Here is a tiny trained network, its code and every weight. The questions are about switching its units off for an input and a class, where a switched-off unit gives its printed mean instead of its output.

import numpy as np


def w(rows, s, z=0):
    codes = np.array(rows[::2]) - 128.0
    scale = np.full(codes.shape[1], s)
    scale[-1] = z or s
    return codes * scale


def norm(h):
    return h / np.sqrt((h * h).mean(-1, keepdims=True) + 1e-5)


def f(y):
    return np.maximum(y, 0)


def log_softmax(a):
    a = a - a.max(-1, keepdims=True)
    return a - np.log(np.exp(a).sum(-1, keepdims=True))


def net(x, mask):
    res = np.array(x, float).reshape(1, 4) / 4 @ E
    u = 0
    for l in range(2):
        y = f(norm(res) @ A[l][:, :-1].T + A[l][:, -1])
        res = res + np.where(mask[u : u + 7], y, B[l][:, -1]) @ B[l][:, :-1]
        u += 7
    return log_softmax(norm(res)[-1] @ U[:, :-1].T + U[:, -1])


A, B = {}, {}
E = w([
[44,168,183,45,139,186,57,135],'x0',
[27,82,137,65,95,183,142,3],'x1',
[141,39,147,153,143,87,132,120],'x2',
[209,112,191,104,90,168,95,94],'x3',
],0.0065)
A[0] = w([
[149,66,148,134,181,121,111,78,137],'L0N1',
[182,118,69,137,150,27,162,118,164],'L0N2',
[197,106,192,79,126,176,33,96,77],'L0N3',
[70,106,170,93,179,133,97,206,65],'L0N4',
[67,229,121,63,144,108,99,134,136],'L0N5',
[120,96,211,105,92,142,88,1,252],'L0N6',
[214,180,171,136,121,189,124,126,137],'L0N7',
],0.0079,0.0042)
B[0] = w([
[40,92,121,77,134,120,97,115,168],'L0N1',
[135,161,96,36,127,178,114,137,208],'L0N2',
[108,80,126,181,110,2,133,116,190],'L0N3',
[122,97,122,203,156,130,139,111,167],'L0N4',
[163,201,88,124,136,155,175,36,191],'L0N5',
[56,113,199,155,92,122,195,161,254],'L0N6',
[140,87,203,116,103,150,70,130,191],'L0N7',
],0.0083,0.009)
A[1] = w([
[204,148,171,126,74,99,108,129,176],'L1N1',
[122,153,156,145,195,135,104,122,66],'L1N2',
[151,70,109,80,94,175,204,41,93],'L1N3',
[88,184,168,186,155,202,108,166,83],'L1N4',
[131,103,191,118,126,200,210,109,6],'L1N5',
[121,120,104,135,162,105,127,255,123],'L1N6',
[132,177,102,122,111,159,167,162,136],'L1N7',
],0.0095,0.0019)
B[1] = w([
[68,129,173,59,217,182,41,165,217],'L1N1',
[102,63,114,133,147,121,169,123,152],'L1N2',
[162,202,32,140,86,125,71,199,253],'L1N3',
[196,184,56,144,187,100,197,138,177],'L1N4',
[112,165,161,128,55,119,161,1,223],'L1N5',
[6,170,172,113,90,201,134,37,194],'L1N6',
[154,85,176,105,75,59,166,107,197],'L1N7',
],0.0076,0.006)
U = w([
[87,65,211,152,93,80,120,114,179],'0',
[175,112,59,100,94,115,102,188,60],'1',
[83,184,100,105,79,134,186,88,187],'2',
[154,155,100,184,248,126,162,125,111],'3',
[120,129,153,62,168,170,70,154,204],'4',
[180,159,128,98,129,137,119,120,65],'5',
[183,85,123,157,138,147,140,130,28],'6',
[155,77,116,140,134,141,148,136,2],'7',
],0.018,0.0053)

Each question gives the input, the list of numbers given to net, and the class t.
The units are the neurons (one row each of A and B). Each row of codes is followed by its name. A weight is (code - 128) times the scale printed after its matrix; where a second scale follows, it is the last column's (A, B and U).
mask holds one flag per neuron, layer by layer. A switched-off neuron (its flag False) gives its mean, the last column of its row in B, instead of its output. The means were averaged over made-up inputs and are rounded, as every weight is.
A unit's drop is (log p(t) with every unit on - log p(t) with that unit switched off) / (log p(t) with every unit on - log p(t) with every unit switched off).
The circuit of an input: a set's keep is (log p(t) with only the set's units on - log p(t) with every unit switched off) / (log p(t) with every unit on - log p(t) with every unit switched off). Starting from the 12 units with the biggest drops (on a tie, the unit counted first), units are removed one at a time, each time the one whose removal leaves the highest keep (on an exact tie, the one counted first), for as long as the keep stays at least 0.8.
circuit, biggest first: the units of the circuit, biggest drop first
top k neurons: the k neurons with the biggest drops, biggest first
top k neurons in layer l: the k neurons of layer l with the biggest drops, biggest first
input [-3,-4,5,-2], class 2: top 2 neurons	(L1N6, L0N7)
input [-1,-3,-3,4], class 4: top neuron	(L1N1)
input [-7,4,6,-2], class 1: circuit, biggest first	(L1N3, L0N2)
input [-8,-6,8,-4], class 2: circuit, biggest first	(L1N6, L0N2)
input [2,-8,0,-2], class 4: top 2 neurons in layer 0	(L0N6, L0N1)
input [-5,-4,3,-2], class 2: top 2 neurons	(L1N6, L0N7)
input [-1,-1,6,-1], class 2: top 3 neurons	(L0N7, L1N1, L0N5)
input [-8,4,-8,8], class 0: top 3 neurons in layer 0	(L0N7, L0N5, L0N6)
input [-6,-4,-3,0], class 4: top 2 neurons in layer 0	(L0N6, L0N5)
input [5,1,-6,6], class 0: top 3 neurons in layer 0	(L0N3, L0N7, L0N2)
input [3,-2,4,-4], class 3: top 2 neurons	(L0N4, L0N6)
input [-6,-8,5,-4], class 2: top 2 neurons	(L1N6, L0N2)
input [-1,-5,-2,7], class 4: top 2 neurons	(L1N1, L0N6)
input [3,1,-4,7], class 0: circuit, biggest first	(L0N3)
input [7,-5,-6,-2], class 3: circuit, biggest first	(L1N4, L0N4)
input [-4,2,3,-1], class 1: top 2 neurons	(L1N3, L0N6)
input [-8,2,-2,-5], class 1: top 2 neurons in layer 0	(L0N6, L0N2)
input [-6,1,7,3], class 1: top 2 neurons in layer 1	(L1N3, L1N6)
input [3,-6,-1,-5], class 3: top 4 neurons in layer 0	(L0N5, L0N4, L0N6, L0N3)
input [-3,-1,-3,6], class 4: circuit, biggest first	(L1N1)
input [-4,-7,3,-3], class 2: top 2 neurons in layer 1	(L1N6, L1N7)
input [-8,-7,3,-3], class 2: top 2 neurons in layer 1	(L1N6, L1N3)
input [-2,-7,7,-5], class 2: top 2 neurons in layer 1	(L1N6, L1N1)
